Each name stands for a flat space through zero: a line, a plane or more. A row that begins with a name and a colon came from that space; any other row is followed by the name of the space it lies nearest, among the names in its block.
j579_j855: [ -4  12  -7  -3   1 -21  -9   5  -3   1  -1 -14  21  20   6  -3   5  -2
  16 -10 -12   1 -11 -42 -36 -12   7 -12  13  -8]
j162_j804: [ 13   3  -7   1 -21 -11  -1  15   6   0   1  -9  -8   2  17   1   6   1
  14  11  -4  -1  -7  -5 -12   0  -3   7  -3  -2]
j50_j635: [-13  -3  -9 -17  -2   9 -28 -22  -2  27  -1 -15 -12  12   4  -6 -10 -19
  -5 -14   0   0  11  26  27  -6 -27  -7  -8  -3]
j162_j804: [  0  35  -4 -15 -14 -14   7   7  -4  -7  -6  28  19  22   5  15   7   4
  10  10 -16   7  -5 -30 -14  -4  15 -29  -6 -12]
j340_j318: [-16  -9   9  -3 -25  14  15   8  -4  10 -17 -15 -22  19   8  -4 -17  14
   3   7  16   0 -20  -3 -16  18 -18  24  -3   8]
j50_j635: [ -9  16   7  -3  -8   9  12  -5  -7 -14  -8  10  -2  22   2  -8   2  11
   1   7   1  -6 -10 -16 -11  11  12   0   0   2]
j340_j318: [ 11   8 -19 -15 -17 -13  -6  14  15   8  -4  18  17 -15  -4  23  -8 -25
  -2  -2 -16   3   6   8  18 -24 -16   5  -1 -22]
j860_j238: [ -9 -10   8   1 -12   6   2  -2  -8  19  -7 -17 -15  17   9   1 -11  11
   8   3  10   6 -13  -6 -10  15 -15   0 -10   8]
j50_j635: [ -6   6   4   0  -2   1  11   6  -2 -10  -5   3   3   7  -2  -3   0   8
   0   2   2  -1  -7 -14 -17   3   8   5   8   1]
j162_j804: [ -6  27 -12 -12  -7 -11 -15  -9  -3  -8  -2  -6  12  32  12 -15  11  -8
  13  -7 -16 -10  -5 -29 -18 -11  11 -11   9 -11]
j579_j855: [-30 -16   4  -4   7  21  -9 -30  -7  14 -15 -22   1  26 -11 -20 -24 -12
  -7 -27   7 -11 -12  -8   3  -1 -20  22  10  -2]
j579_j855: [  9 -18  12  17   9  11  11 -17  -1   2   0  18  10 -11 -13  13 -11   0
  -4  -2   0  -1  -4  -1  24   7  -1   5 -15  -2]
j860_j238: [-13   9  12  -8   9  27   4 -10  -9 -12   6  11 -38  -3   1 -17  12  17
 -21  16  21  -1  23  52  27  24   9 -11  -9  23]
j860_j238: [  7 -18  -2   7  -4   7  -9 -32   3  19  -7   6  21   7  -7  11 -22 -24
   5 -18 -14  -9 -12 -14  31 -10 -21  13 -15 -19]
j50_j635: [ 14  -7  -6  16   8 -15  -1  -1   8 -13   2  -6  28  -6  -5  -4   3 -12
  10 -13 -15 -12 -12 -35 -16 -17  11  19  15 -13]
j579_j855: [  0   3  10   0  -2  -2  14   5  -8   9  -4  18   8   4  -4  23  -6  14
   3   9   1  16  -5 -14  -4   9   2 -22 -14   1]
j340_j318: [-26  18   0 -18  29  -7  10  11  -2 -12  -8  26  40  -6 -36  10  -6  -6
 -22 -19  -4  11   9 -18 -16 -21  15 -16  29 -12]
j197_j622: [  3  18 -14  -1  20 -32  -7  20   6 -21   8  -5  35  -5  -6  -6  19  -7
   7 -13 -17  -1   3 -37 -42 -27  27 -10  33 -11]
j50_j635: [  8  14 -19 -21 -31   2 -11  20  14  -4   2  -2 -34 -12  20  -7   9 -11
  -6  17   1  -7  16  51  22  -5 -15  17  -2   0]
j50_j635: [-17   7  10 -13  -4   6  18  34  -6   2  -2   1 -31  -9   1   5   2  29
 -13  22  26  21  10  31 -17  20   0 -13   1  23]
j860_j238: [-10   9   4 -12 -24 -10   8  28  -9  20  -7 -13 -18  20  18  13  -3  24
  14  18  10  22 -11 -11 -35  16 -10 -21  -9  11]
j162_j804: [ 26  10 -10  -1 -22 -18  12  21  13  -4  -2  31  21 -17   1  31  -1  -9
   7  13 -18   4  -4 -11   7 -13   1   3 -10 -19]
j162_j804: [ -8  -3  12   4  12  17  -7 -14 -12  -1  10 -16 -35   6  11 -22  13  19
  -4   8  18  -1  11  29   6  24   6 -13  -8  25]
j579_j855: [  1  -6   9  10   9   0  11 -10  -4   1  -4  13  23   3 -13  12  -9   2
   3  -7  -5   2 -11 -27  -2   0   5  -4  -3  -6]
j197_j622: [ -7  37  16  -3   4   9  11 -29 -20 -20  -2  33  10  42   4  -5  15  21
   8  12  -8  -4  -5 -34  -3  19  35 -41 -17   3]
j197_j622: [-26  35   9 -34 -12  24  20  25  -9 -15  -4  27 -49   0   3  -5  12  30
 -29  34  28  14  26  62  10  27   8 -21  -5  25]
j340_j318: [ 21   7  -9  11  39 -14 -26 -24   3 -17  25   9  24 -19  -6  -9  27 -17
   0 -13 -20  -9  25   2  22 -19  28 -27   4  -6]
j197_j622: [-24  44   1 -29  -2   9  14  13  -5 -29  -7  30  -8  13  -5 -11  14  12
 -19  14   5   0  14  14  -6   4  23 -15  13   4]
j860_j238: [  8  -3 -10   0  -4  -9  -7  -3   8   4  -3   2  21  -2  -4   7  -7 -19
   5 -11 -14  -5  -5 -15   4 -18  -7  10   4 -17]
j340_j318: [-10  32  -5 -12  20 -21   1  13  -4 -20   3  13  32   8 -11   0  16   3
  -1  -7 -12   6   6 -33 -33 -17  30 -30  24  -7]
j197_j622: [ 22 -27  -6  28  26 -10 -18 -12   9  -8  18 -26  10 -24  -1 -17  11 -14
   7 -17  -7 -15   3  -4   2 -13   8  19  12   0]
j162_j804: [-14 -11   7  -2   7   7   8   7  -3   8  -5  -3  -3  -6 -11   4 -12   6
 -10  -4  12   9   0   7  -4   4  -8   4   5   6]
j860_j238: [  8   7 -26 -10  -6 -25 -14  33  19 -10   4 -16   8 -21   4  -7  10 -21
   1  -6 -11  -5   8   5 -18 -30  -2  21  29 -13]
j860_j238: [  5  -8  -8  -3  -4   0 -11   1   6  11   3  -8  -9 -11   4   2  -3 -10
  -2  -2   0   1   7  21  15  -5 -15   5  -4  -1]
j579_j855: [  8   4 -12  -2  -2 -11 -15   5   6  -4   7 -15  -4  -2  11 -10  12  -8
   6  -1  -6  -6   5   3  -6  -9   2   2   7  -2]
j340_j318: [ 17  -5  -3   8 -27   6  -8 -18   2   7  -1  -9 -17  16  23  -6   0  -5
  17   8  -7 -14 -12   0  17   9 -12  14 -22  -2]
j162_j804: [-16  19   0 -25 -10  -6  27  35   2   2 -16  40  20 -10 -22  36 -17   4
 -17   7   1  23   2  -2  -7  -9  -5 -11   6 -12]
j340_j318: [ 0 -7  2  4  8  4 -2 -5  0  0  3 -4 -2 -6 -4 -4  0 -1 -4 -4  3 -2  4  7
  6  1  0  3  1  3]
j860_j238: [  2  15 -12  -5  -6 -24   3  28   8 -14  -3  -4  21   1   2   0   7  -3
   9  -2 -11   0  -8 -32 -39 -18  12   6  24 -11]
j50_j635: [ -4  -5  10  -2  -3   3  25  25   1   3  -6  19  -2 -19 -13  23 -11  14
 -12  12  12  17   1  12  -1   8  -4   0  -3   5]
j340_j318: [  9   9  -9  -8   6 -13  -3  10   7   0   4  20  19 -19 -10  19   2 -12
  -5  -2 -11   8  13   5  11 -17   2 -14   1 -12]
j579_j855: [-28  25  -6 -24  10 -25   2  14  -8  13 -15  12  51  25 -20  22 -13  -6
   3 -21 -14  21 -10 -57 -42 -24   3 -34  21 -21]
j860_j238: [-17  -3   7   1   7  24   1 -13  -3 -17  -2 -13 -24   7  -1 -32   3   5
 -13  -3  15 -16   3  21   4  12   5  23  12  13]
j340_j318: [-46  -6   6  -9  10  13   7   8  -5 -10 -18 -37  -6  23 -13 -36 -14   6
 -13 -22  21  -9 -16 -17 -48   0  -3  36  45   8]
j197_j622: [  8   8   1   4   5  -6 -10 -12  -7   3   9   0   0  10  11   0  12   6
  11   4  -6   3   3  -8   1   5  10 -27 -13   4]
j197_j622: [ 24 -27  -9  23  10 -23 -22 -10   6  18  11 -28  24  -8   5   5  -1 -18
  23 -19 -17  -2 -10 -31  -8 -17  -8   3   0 -11]
j579_j855: [  5  14 -20 -13  12 -16  -9  18  16 -18   6  12  21 -27 -13   0  10 -23
 -13 -10 -13  -4  19  12   5 -31   9   6  25 -15]
j50_j635: [ -9  -1 -14  -5   7  -9 -27  -4   2   3   4 -38  -2  12   9 -26   7 -13
   7 -18  -4 -10   1  -6 -19 -14  -4   6  21  -1]
j197_j622: [  3  -6 -16  -1  -4 -24  -9   9  10  11  -8 -11  39   2  -7  12 -14 -24
  12 -23 -19  -1 -16 -41 -22 -30 -13  14  18 -25]
j162_j804: [ 13  -5   9   7 -11  -4  20  18   0   6  -1  16  -2 -13   1  26  -4  16
   4  19   4  15  -5  -1  -1  12  -1  -7 -17   4]
j162_j804: [ 22 -22  -2  17 -15 -10   4  13   9   8   1 -13   0 -14   9  11  -6  -2
  14   5  -3  -1 -14  -9  -6  -1 -12  23  -6  -3]
j50_j635: [  4   7  -5  -3 -13   4   1  -8   5  -7  -6  11   6   7   1  -1  -4 -11
   1  -1  -9 -11  -5  -5  12  -6  -2  14  -2 -11]
j579_j855: [-18 -18  24  10  -8  29  14 -25 -16  15 -13 -11 -22  28   2  -7 -19  20
   2   2  19  -1 -20  -6   2  32 -13   9 -18  15]
j197_j622: [ -7  21 -20 -22  -4  -5 -18  -6   8  -7  -4   5  14   9  -2 -10   2 -28
  -5 -14 -16 -12   8   2   9 -26  -3   6  15 -19]
[-12   4   6  -9 -13  16  14   0  -3   1 -12  14  -9   8  -5   4 -12   5
  -9   6   8   1  -4   9   9   9  -8   8  -6   0]
j197_j622
[-11   6   5  -1   5   6 -10 -13 -11   0   4 -18 -17  22  12 -21  10  11
   6   1   7  -3   0  -2 -12  13   7 -13  -1  13]
j162_j804
[ 36  -8 -13  21   8 -26 -13  15  15 -16  21 -16   5 -30  13  -7  25  -7
  14   3 -13  -9   7  -2 -10 -14  16   9   9  -1]
j50_j635
[ -5   7 -12 -15 -15  -3  -8  14   6   3  -3 -10 -13   0   9  -6   1  -7
  -2   2   1  -1   5  17  -2  -7 -12   9   7  -2]
j860_j238
[  5 -32   5  16  -3  15   4 -14   5   9  -5  -9  -5 -10  -6  -1 -19  -9
  -3  -8   6  -9 -10   9  20   4 -19  35  -5  -1]
j197_j622
[-19  28  -6 -21  -5   2  11   6   3 -23 -15  22  20  14 -14  -6  -4  -9
 -12  -7  -8  -8  -3 -17 -12 -15  11  11  23 -15]
j197_j622
[  7  -6  30  24  10  22  18 -28 -19  -8   8  13 -20  11   6  -5  10  34
   5  20  14  -1  -4  -1  11  40  22 -20 -30  24]
j197_j622
[  6 -24   9   6 -21   4  20  41   4  15   0 -14 -41 -27  11  14  -7  26
  -2  27  27  18  -2  36  -9  23 -20  16 -10  22]
j162_j804
[-12  24  -4 -14  20 -13   5   8  -1 -13  -3  25  37  -1 -22  10   3  -6
 -10 -11 -11   8   8 -22 -13 -19  19 -23  19 -13]
j340_j318
[ -4  12 -14 -28 -27 -17 -15  24   0  39  -3  -7 -11   7  17  26  -7  -3
   9   9  -2  26   6  14  -2  -6 -30 -30 -15  -4]
j197_j622
[ 18   5 -13  -3  -6 -14 -11   8   9   2   8   4   4 -13   8   9   8 -11
   6   4 -12   1   8   8  10 -12  -2  -6  -5  -8]
j340_j318
[ 13 -30  14  18  12   6  24   5   5   9  -1  28  16 -40 -27  35 -20   1
 -13   1   6  14   0  11  26   3  -9   9 -13  -2]
j162_j804
[ 17  -5  -3   4  -9   1  -4  -8   4   8   4  11  -2  -8   5  12  -2  -7
   4   6  -6   0   3  12  27   0  -8  -2 -19  -5]
j340_j318
[-17   0   3 -14  14  27  -8   1  -2  -8  10  -7 -51 -21   0 -26  13   8
 -31  10  28  -1  35  81  31  15  -2   1   4  27]
j162_j804
[  0   6  13   5 -16   9  13 -11 -11   2  -6   8  -9  25  12   4  -2  18
  12  14   2   1 -16 -18  -4  22   4  -9 -21   6]
j340_j318
[-23  29  -3 -30  -6   3   8  22  -3  -6  -8  18  -8   5  -5   3   2   7
 -16   9   7  11  13  19  -5  -1   2 -16   9   2]
j162_j804
[ 26 -22 -22   7 -37  -1 -30  -4  18  13   5 -46 -36  -3  36 -22   2 -24
  19   1  -5 -24  -6  28  17  -6 -32  48  -7  -3]
j340_j318
[-10  -1  15   7  31   9   8 -15 -11  -8   4  13  10  -3 -18  -1   2  11
 -11  -6   7   5   7  -4   3   8  18 -19   2   8]
j340_j318
[  9  -7 -19  -5 -27 -16  -2  32  19   4  -8 -16   3 -13   7   5  -9 -17
   6  -2  -7  -4 -10  -3 -15 -20 -20  38  16 -15]
j162_j804
[-16  31 -15 -25  -1  -8  -9  -1   2 -10  -8  12  23  19  -6  -6   2 -17
  -4 -13 -15  -6   3 -17  -8 -22   6  -7  19 -18]
j162_j804
[-11 -30  -5   9   7   5 -17  -8   5   9  -2 -48  -8   1   1 -27 -10 -14
   1 -24   8 -13  -9   1 -13  -8 -19  38  22   3]
j162_j804
[ -7 -12  10  -3   8   7   6   2  -6  22   0  10  -5 -13 -11  22 -13   7
 -11   2  12  20   8  21  17   9 -14 -19 -15   8]
j50_j635
[-27  14  11  -6  -6  16  15  -1 -10 -19 -12  -9 -16  32   4 -28   2  20
  -3   4  14 -10 -13 -14 -30  17  13  13  15  12]
j860_j238
[-12   2   6  -2   5   5   1 -11  -7   2  -5  -2   5  16  -4  -4  -5   3
   0  -6   2   0  -6 -14  -7   4   1  -5   2   1]
j50_j635
